Below is a small trained network, with its code and all its weights. Each question gives an input and a target symbol and asks what happens when units are switched off, that is, made to give their printed mean instead of their output.

import numpy as np


def w(rows, s, z=0):
    codes = np.array(rows[::2]) - 128.0
    scale = np.full(codes.shape[1], s)
    scale[-1] = z or s
    return codes * scale


def f(y):
    return np.maximum(y, 0)


def softmax(a):
    e = np.exp(a - a.max(-1, keepdims=True))
    return e / e.sum(-1, keepdims=True)


def log_softmax(a):
    a = a - a.max(-1, keepdims=True)
    return a - np.log(np.exp(a).sum(-1, keepdims=True))


def net(x, mask):
    ids = ['αβγδεηθλμξπτφω'.index(c) for c in x.split()]
    T = len(ids)
    res = E[ids] + P[:T]
    r = res
    for j in range(3):
        rows = slice(2 * j, 2 * j + 2)
        q, k, v = (r @ M[0][rows].T for M in (Q, K, V))
        z = softmax(np.where(np.tri(T) > 0, q @ k.T / 2**0.5, -1e9)) @ v
        o = O[0][rows]
        res = res + np.where(mask[j], z, o[:, -1]) @ o[:, :-1]
    y = f(res @ A[0][:, :-1].T + A[0][:, -1])
    res = res + np.where(mask[3:15], y, B[0][:, -1]) @ B[0][:, :-1]
    return log_softmax(res[-1] @ U[:, :-1].T + U[:, -1])


Q, K, V, O, A, B = {}, {}, {}, {}, {}, {}
E = w([
[165,116,127],'α',
[160,125,123],'β',
[251,84,194],'γ',
[158,147,162],'δ',
[60,158,44],'ε',
[141,141,139],'η',
[147,132,143],'θ',
[43,147,155],'λ',
[140,155,150],'μ',
[84,146,235],'ξ',
[159,156,128],'π',
[132,151,159],'τ',
[156,130,123],'φ',
[109,58,177],'ω',
],0.026)
P = w([
[190,213,131],'0',
[159,208,128],'1',
[144,188,151],'2',
[156,192,176],'3',
[146,199,208],'4',
[134,205,207],'5',
[132,209,253],'6',
[124,209,250],'7',
[158,239,229],'8',
],0.0034)
Q[0] = w([
[163,108,181],'H1',
[33,210,217],'H1',
[207,151,254],'H2',
[121,97,97],'H2',
[58,65,106],'H3',
[224,140,137],'H3',
],0.014)
K[0] = w([
[93,118,195],'H1',
[86,128,120],'H1',
[172,41,236],'H2',
[110,88,60],'H2',
[151,159,106],'H3',
[3,133,145],'H3',
],0.015)
V[0] = w([
[67,138,116],'H1',
[93,53,139],'H1',
[72,252,119],'H2',
[70,97,161],'H2',
[156,83,191],'H3',
[65,112,141],'H3',
],0.013)
O[0] = w([
[133,173,62,196],'H1',
[116,71,155,76],'H1',
[118,208,188,5],'H2',
[62,48,157,168],'H2',
[149,19,166,208],'H3',
[2,142,174,233],'H3',
],0.0092,0.0028)
A[0] = w([
[74,124,109,187],'N1',
[50,153,226,186],'N2',
[82,192,199,55],'N3',
[163,170,134,188],'N4',
[153,203,19,98],'N5',
[152,75,128,169],'N6',
[235,144,196,165],'N7',
[223,155,136,56],'N8',
[91,111,245,43],'N9',
[89,8,66,73],'N10',
[1,190,81,101],'N11',
[220,71,90,2],'N12',
],0.0099,0.0072)
B[0] = w([
[164,127,208,175],'N1',
[84,151,108,249],'N2',
[157,106,67,201],'N3',
[84,116,199,185],'N4',
[153,194,60,169],'N5',
[2,133,52,182],'N6',
[136,129,78,208],'N7',
[156,44,178,168],'N8',
[181,147,37,188],'N9',
[186,156,186,200],'N10',
[193,94,196,208],'N11',
[87,206,123,167],'N12',
],0.0076,0.013)
U = w([
[130,111,55,220],'α',
[131,138,96,118],'β',
[122,136,110,89],'γ',
[210,117,247,2],'δ',
[110,195,119,120],'ε',
[139,143,151,70],'η',
[139,137,149,72],'θ',
[34,189,229,161],'λ',
[146,154,156,72],'μ',
[11,160,41,218],'ξ',
[189,148,141,40],'π',
[113,155,146,111],'τ',
[140,145,116,91],'φ',
[69,82,179,151],'ω',
],0.012,0.0074)

Each question gives the input, a string of symbols that net reads in full, and the target symbol t.
The units are the heads (2 rows each of Q, K, V and O) and the neurons (one row each of A and B). Each row of codes is followed by its name. A weight is (code - 128) times the scale printed after its matrix; where a second scale follows, it is the last column's (O, A, B and U).
mask holds one flag per unit, heads first, then neurons. A switched-off unit (its flag False) gives its mean, the last column of its rows in O or B, instead of its output. The means were averaged over made-up inputs and are rounded, as every weight is.
A unit's drop is (log p(t) with every unit on - log p(t) with that unit switched off) / (log p(t) with every unit on - log p(t) with every unit switched off).
The circuit of an input: a set's keep is (log p(t) with only the set's units on - log p(t) with every unit switched off) / (log p(t) with every unit on - log p(t) with every unit switched off). Starting from the 12 units with the biggest drops (on a tie, the unit counted first), units are removed one at a time, each time the one whose removal leaves the highest keep (on an exact tie, the one counted first), for as long as the keep stays at least 0.8.
circuit, biggest first: the units of the circuit, biggest drop first
unit that matters most: the unit with the biggest drop
top k neurons: the k neurons with the biggest drops, biggest first
which heads matter: for each layer, one digit per head in row order, 1 if its drop is at least 0.15 and else 0, layers parted by /
input π φ π τ δ, target δ: circuit, biggest first => N6, H2
input β λ μ β δ, target λ: which heads matter => 001
input δ δ μ δ ω α α, target ω: circuit, biggest first => H2, H3
input α δ δ τ ξ α π, target ξ: top 2 neurons => N9, N2
input ξ λ μ, target λ: top 4 neurons => N11, N2, N7, N1
input θ ω η ξ α δ μ η, target ξ: circuit, biggest first => N11
input α ξ π α, target ξ: which heads matter => 011
input δ π μ ξ φ β, target ξ: which heads matter => 011
input π α ε θ τ η, target ε: circuit, biggest first => H3, H2
input τ ω δ λ ξ θ ω α, target ω: which heads matter => 010
input λ λ τ η π τ, target λ: which heads matter => 101
input λ π η δ η α, target λ: which heads matter => 001
input λ μ λ δ ω π δ δ ε, target ε: top 2 neurons => N5, N11
input α π δ η τ γ φ, target α: circuit, biggest first => H2
input τ π ω β, target ω: top 2 neurons => N6, N10
input μ δ α λ η, target λ: circuit, biggest first => H3, N7
input λ λ η, target λ: circuit, biggest first => H3, H2
input α λ θ, target λ: top 2 neurons => N9, N7
input λ λ ξ, target ξ: top 4 neurons => N9, N2, N3, N10
input π ξ δ τ μ, target ξ: unit that matters most => N9
input η ξ ξ, target ξ: which heads matter => 000
